Each row of numbers belongs to one of the objects below and depends on some of the facts about them. Some rows are named. Which object is each other row?

There are 2 kinds of fact about the objects: fleleplol, turistel.
bekek: fleleplol c
bisas: fleleplol d; turistel plodrer
bomon: fleleplol e; turistel miruplik
branir: fleleplol c; turistel nufla
braval: fleleplol c
bresi: fleleplol a; turistel garal
breza: fleleplol b; turistel miruplik
brifur: fleleplol e; turistel bekek
broflem: fleleplol a; turistel vidrum
broplebun: fleleplol d; turistel pinor
brudran: fleleplol a; turistel tranir
brufa: fleleplol d; turistel fepak
brukli: fleleplol b
brurom: fleleplol e; turistel nabra
buplu: fleleplol c; turistel runan
dedon: fleleplol c; turistel klubik
deflir: fleleplol b; turistel skedrun
deskon: fleleplol a; turistel lakugrar
donistos: fleleplol b; turistel ploplolol
dragrem: fleleplol b; turistel trumir
dreti: fleleplol a
dritanis: fleleplol c; turistel paske
druplun: fleleplol a; turistel plodrer
fegrolom: fleleplol a
fepak: fleleplol a; turistel runan
fezi: fleleplol b; turistel brukli
fiflobi: fleleplol a; turistel dreti
finel: fleleplol b; turistel vanol
flakla: fleleplol d
flefluk: fleleplol a; turistel trastal
flisum: fleleplol d; turistel deskon
flufiklin: fleleplol b; turistel pestas
flutro: fleleplol d; turistel grulu
flutu: fleleplol d; turistel rasu
foplusa: fleleplol c; turistel druplun
fuflam: fleleplol c; turistel finel
garal: fleleplol b
grifes: fleleplol c; turistel teba
griflo: fleleplol e; turistel runan
gristos: fleleplol c; turistel plefik
grorol: fleleplol c; turistel rotres
grulu: fleleplol e; turistel zivo
grustul: fleleplol b; turistel plefik
guplir: fleleplol a
guredur: fleleplol b; turistel padur
kenabris: fleleplol c; turistel kludus
klubik: fleleplol d
klubok: fleleplol c; turistel flakla
kludus: fleleplol a; turistel pinor
kolakar: fleleplol d; turistel buplu
kudir: fleleplol d; turistel nufla
lakugrar: fleleplol a
lamo: fleleplol e; turistel dreti
lifis: fleleplol e; turistel safo
litrok: fleleplol c; turistel tranir
lofiki: fleleplol b; turistel zivo
madrastir: fleleplol a; turistel garal
madror: fleleplol e
maston: fleleplol e; turistel pestas
miruplik: fleleplol e; turistel fegrolom
nabra: fleleplol d; turistel trumir
nanon: fleleplol d; turistel bekek
noter: fleleplol c; turistel braval
nufla: fleleplol e
nuklakir: fleleplol a; turistel noter
padi: fleleplol a; turistel fegrolom
padur: fleleplol a
papum: fleleplol c; turistel popu
paske: fleleplol e; turistel zivo
patri: fleleplol a; turistel klubik
pestas: fleleplol a; turistel garal
pinor: fleleplol b
plalovom: fleleplol a; turistel lakugrar
plefik: fleleplol a
plodrer: fleleplol a
ploplolol: fleleplol a; turistel padur
pludu: fleleplol b; turistel braval
pluga: fleleplol d; turistel fegrolom
popu: fleleplol a; turistel trumir
pustal: fleleplol e; turistel vuklun
rasu: fleleplol d; turistel garal
rosu: fleleplol e; turistel trumir
rotres: fleleplol d; turistel fegrolom
runan: fleleplol a
safo: fleleplol c; turistel madror
sapin: fleleplol a; turistel branir
seska: fleleplol a; turistel noter
skedrun: fleleplol b; turistel garal
sketrem: fleleplol c; turistel madror
skezas: fleleplol a
skiklabo: fleleplol b; turistel vanol
skiskas: fleleplol a; turistel kludus
skitrem: fleleplol a; turistel guredur
skubra: fleleplol a; turistel fepak
staluk: fleleplol a; turistel plodrer
stegum: fleleplol b; turistel patri
stesku: fleleplol a; turistel brifur
stidrek: fleleplol d; turistel plefik
stifom: fleleplol b; turistel trumir
stimim: fleleplol b; turistel stidrek
stugo: fleleplol d; turistel stifom
teba: fleleplol d; turistel klubik
tesem: fleleplol a; turistel lofiki
tibo: fleleplol e; turistel padur
tistabir: fleleplol c; turistel fegrolom
tranir: fleleplol b; turistel lakugrar
trastal: fleleplol b; turistel padur
trazu: fleleplol c; turistel guplir
trumir: fleleplol d
tudrum: fleleplol c; turistel bekek
vanol: fleleplol c
vetak: fleleplol d; turistel runan
vidrum: fleleplol c; turistel dreti
vipo: fleleplol d; turistel skezas
vukli: fleleplol a; turistel paske
vuklun: fleleplol b; turistel runan
zivo: fleleplol b
zodrada: fleleplol b; turistel finel
zona: fleleplol d; turistel vidrum
zukel: fleleplol b; turistel dedon

Named rows:
[ -9 -16   0  14  -5  -1 -14   4   0   2  -3   2   1  -5  -6   3   6  -9
  -6   3  -4   7  16  16  -5   4  12   0] -> vidrum
[  1  -1  -5   4 -20   5   9  12   6  -3   0  10   0  -7   4   6  -8   4
   5   5   2  -2  -9 -16   9   5  -8   2] -> broflem
[ -8 -16   0  12  -4  -3 -14   2  -1   5  -6   2   0  -3  -6   3   6  -8
  -5   1  -4   6  14  17  -7   3  12   1] -> braval
[ 13   8  -7  -1   7   4   3  -4   0 -19  15  -4  -5  -1   3 -14   1   3
  -9  -8   7  -1  -3  -9  14  -4   1   8] -> pludu
[  2   4 -14 -10  20   3  15 -14 -17 -11  16 -15   5   9  11   0  14  -6
   4 -16 -23  13 -25   8 -16  -6  18   4] -> vuklun
[ -1  10  -5  33   8   0 -19  22   2  16 -18   8 -14  -9  -9  -4  12  -1
  -8  -6  13  -8  -6   0   7   7   0  17] -> grorol
[ 11  -7  17   8  18   8   9   0   1  24  15  -4 -24   2 -14  -9   0   8
  -5   8   2  -8   9 -12   6   0  -8  -7] -> stugo
[  1  -1  -4   0 -19   2   9   9   5  -1  -3   9   0  -5   4   6  -8   4
   6   4   1  -2 -10 -14   5   4  -7   2] -> stesku
[  3   3  -2 -17   5  -9  -1 -15   4 -19  10 -14   1   6  12  -6   5  -1
  -9  -4  -3   3   0  11   0  -5   8   7] -> pinor
[  3   3  -2 -16   5  -8   0 -14   4 -20  11 -14   1   5  12  -7   5  -3
 -10  -4  -2   3   1  10   2  -4   8   7] -> finel
[-16 -10   4 -49 -24 -18  15 -14  11   2 -12   7   8  -4  -2  10  -4  -7
  -2  -1   5  -5 -15   0   0   5  10  -1] -> lakugrar
[-16 -10   4 -53 -24 -18  16 -16  11   2 -13   7   8  -5  -3  10  -5  -7
  -3  -1   7  -6 -17  -1   1   5  11  -1] -> deskon
[ 10   6  -7   6   2   5  -5   6   2 -32  30 -10   0  -6  11  -7   0  -4
 -12   2   0   3   7  -8  21   5  -1   6] -> zukel
[ 16   3   1   7   0   9  12  -5  -8 -23   2   0  -7   5   2 -22  -8   9
  -1 -20   4   3  11   2   4 -12  -4  24] -> donistos
[  2 -10  -5  29  -2  10 -11  13  -4   4   0  13  -5 -10 -15  -6   3  -4
  -4  -2   5   2  11  -3   7   4   5   1] -> kenabris
[ -9  -5   0 -14 -20  -9   7  -2   8   1  -9   0   5   2  13  13  -3   1
   6   7  -8   2  -9   4  -8   2   0   2] -> guplir
[-13  17 -12  14  18 -12  -2 -25   5   1 -19   0  26   7   1 -13  -6   1
  -4  25  -1  -1  11  17 -29 -15  -2 -29] -> paske

Which object is each row?
No name comes twice in this set of rows, the named rows included.
[-13  18   1  -9  -9 -20  -4  10  16  14 -29  -5  -3   2  20  15   8   3
   0   3   1 -10 -28   7  -5   8  -8  19]  fegrolom
[-13  16  -9  10  17 -10  -3 -23   4  -1 -17   0  25   8   1 -10  -6   1
  -7  23  -3  -2  10  18 -28 -13  -2 -27]  grulu
[  6  -5  13 -33   2 -11 -26  -6  -6  13   3 -17   1  11   5  12   4  -3
  28  -6   8   1  12   2   8  -5  -5 -17]  rasu
[ -5 -13  -1  -7  -4   1  -1   0  -1   7  -6  20  -4 -16 -31  -8   1 -10
 -12 -10  20  -5   2  -8  15   5  17  -1]  litrok
[ 15  12   1 -11  13  15 -26   7  -7  -4  -2  12  20  10  -7  15  -4  13
  -1 -10   6  -2   2  -7   1  -6 -10 -20]  maston
[-10  -5 -11  -6  -6   4  21   0 -11   7  -2  -1  10   4  12  19   5  -4
  19  -5 -27  11 -32   2 -23   2  10  -1]  runan
[ -6   1  13 -25   6  -5  13  -8  -5  11   7   0  -8 -11 -23 -14  -4 -12
   4  -4  23 -12   4 -17  20   6   0  -8]  flisum
[  8 -10  -1 -38 -26  -9 -26   1   6   3 -11  -1  11  14  19  31   0   9
  25  -7   0   6 -11  -2   2  -6  -3 -11]  pestas
[ -2 -11  -4  35  -7  11 -19  23  -2  -9  14   5  -1 -16  -8   2   2 -11
  -7   8   0   7  19  -1  13  12   3   0]  grifes
[ -3   9  -4  20  10  -8   6 -10  -4  14   0  -7  -7  -6  -7 -25  -5  -6
  19  17  16  -6  14 -13   7  -6 -10 -18]  flutro
[ 12   1   8 -12   5   2 -17   4 -10  12   8  -6  -6   2  -6   1  -1   0
  24  -7  17  -3   9 -17  19  -3 -11 -14]  flutu
[ -5  -4  -1 -33 -22  -5  19  -3   7   2  -7  18   2 -11 -11   3  -9  -2
  -2  -5  16 -10 -19 -21  14   6   4  -1]  brudran

Now the same objects, written a new way:
Some rows with their names:
[ 23  21 -34   0  22  25   2 -14 -10  28  12   2   3   7 -16   3  10 -17
 -16   2  16  41   4 -27   3 -70  21 -21  22 -12  -8  19 -23  36] -> rasu
[-30  26  -2  -5  13 -32  17 -17   6  -1  15 -32  -8 -33   4 -17   2   6
  -2   8 -18 -18 -16 -17  10  10 -15  -2  20 -14  16  18  18 -19] -> lakugrar
[ 22 -11  15   8  -5  31   5 -24  -4 -14 -10  17 -21   9  27  -6   2  -2
  -6 -13  12   2  25   6 -24  14 -19  13   3  -3   3 -27  -2  -2] -> pludu
[ 38 -35   6   8  -4 -56   7  18  22  21 -25  75 -28  39 -10   6  11  11
  15  14 -21 -17 -70   4  23  10  26  38  20  30 -34   7  16  -3] -> dritanis
[-17   8 -18 -19  -6   7 -16  14  39 -27  28  -2  11 -53 -31 -24 -26  16
 -14  10   9   4   5  -2  10  21  17  -3  23  -6  21   0  41 -15] -> ploplolol
[ -8  -1 -21 -23  17  33  22  -6 -12  29  -4 -18  17  13 -23   3  19  -6
 -21  21  25   9  10 -16  24 -35  16   7 -38  11  11  -4 -22   4] -> trumir
[  6   7 -33  -1  26   8  21   2 -15  10   5 -29  41  13   3   8   9   2
   8 -26  42   4   9   6  14  -9  23  12 -47 -11  -8  33  14  35] -> vetak
[ -7  13  -3   1  14 -17  16   6  -4 -21  32 -23  32 -37   0  10   6  16
  19  -2  -2 -20  -8   4   2  21   5   1  -2 -12  10  29  26  -4] -> runan
[-22   2  19  -9 -19 -19  -5  18  -5   1  -2   3 -37  14   0   6 -11  -8
  20 -11 -16  14  13  12  -7  21   5 -22 -30  11 -21 -30 -12  23] -> lamo
[-12   6 -37  -7  13  18  14   0  -2  23  -3 -14  18  26 -16 -12   9  -7
 -14   5  31   9   2 -17  19 -29   5   2 -14  -5   2   7   0  21] -> nanon
[-11  15 -18  30 -67 -13   6  54  -1 -15 -17 -38 -29  31 -16  25 -38  -2
  40 -23   7 -23 -12   7 -13 -17  -6 -26 -29 -14   0 -21 -78  -7] -> bomon
[-12   1  -9  19 -11 -42  41  29  11   0   1  36 -44  10 -22   2   2  17
  26  11 -16 -29 -24  -9  22  -3  21   5 -10  31 -16 -27   0  47] -> grulu
[ 30 -16 -33 -18   7 -17  49   7  16  30   2  46 -39  64 -25  -3  27   2
  13   6  29  12 -53 -19  20   7  29  28  -7   5 -27  -3  10  14] -> flutro
[ -1  12  -9   0 -30  -7   6  22   8 -19  17 -32   3   0 -14  14 -10   2
  23  -1   3 -12 -29  -4 -15  16 -13 -14  13 -29  16  10 -26 -48] -> padi
[  5 -23  24  -4  -7 -19 -47   6   0  18 -29  16  10  20   9   2  -9 -10
  -6  -2 -21  11 -10  20   2   9   1   3   1  13 -20  10   2 -16] -> kenabris
[ -8   2 -12 -41 -14  10 -32  16  51 -30  28   7  -7 -52 -31 -25 -38   9
 -14  -6  16  30   9  10   0  45  27  -7  17 -12  10  -6  47 -29] -> skitrem
[ 17 -10 -11  33 -50 -12 -36  41   6   2 -42 -21  19  35  -6  21 -35  -5
  13 -13   0 -23 -34  15  -2 -28  -9  -1   1 -10   1  19 -58 -44] -> grorol

Name these rows:
No name comes twice in this set of rows, the named rows included.
[-41  -3   3   3   4   3   2  12  -7 -11  34  -3  46   5 -10 -10  24   4
   8  35 -14 -13  -3 -14  -5  27 -36 -23  36  -3  12   4  35   3]  patri
[-19   3  17 -26  11  13  25  -5 -10  -4  25 -20  17 -47 -26  19  22  12
  -9  45 -18 -19  -1 -12  15  -3   7   1 -15  18  34  -6 -16 -38]  popu
[  7 -30  44 -29   7  10 -22  -4 -20  27 -32   3  17 -15 -11  33  11  -5
 -26  36 -33  -3   4  16  21 -25  23  16 -46  48   8  -9 -43 -44]  papum
[-24  19 -23  37 -48 -12  12  48   0 -14 -11 -31 -13  12 -20  15 -31   5
  27  -9   2 -34  -5   1   3 -31  -4 -21 -23   0   7 -18 -58  15]  miruplik
[ 14 -14   0  22 -34 -16 -38  28   4   6 -37  -9  17  26  -1  15 -25  -6
   6  -9  -6 -14 -26  15   0 -18  -4   0   2  -2  -5  17 -38 -33]  tistabir
[ 24 -12  -2 -13  -1 -50  52  12  26  -5  30  51 -42  13 -24   6  26  20
  31  21 -11 -16 -73 -16   8  46  17  22  33   5 -13   1  30 -19]  vukli
[ 20  -9  -2 -12  -1 -47  48  11  24  -6  29  46 -38  10 -23   5  24  19
  30  21 -12 -14 -67 -15   7  42  15  19  32   3 -10   1  28 -19]  tesem
[-24  18  21   3  18 -74 -29 -41   1  42 -57 -30 -39  -4  47 -29 -20 -17
 -22 -25 -40  -4 -21   3  20  -6 -17  20   2  -5 -15  32   3 -22]  litrok
[  1 -13  -8 -40   3  20  -6  -5  -6  27  -3  -3  -7  56  -4  -4  12 -23
  -2 -12  31  50   3   0  -8  21   3  -7 -28 -14 -20  -5  -1  -4]  zona
[-18  10 -13 -14  -2   0  -6  11  27 -21  28  -6  12 -44 -24 -16 -16  14
  -7  11   2  -2  -2  -6   9  17   9  -5  22  -6  18   4  32 -15]  padur

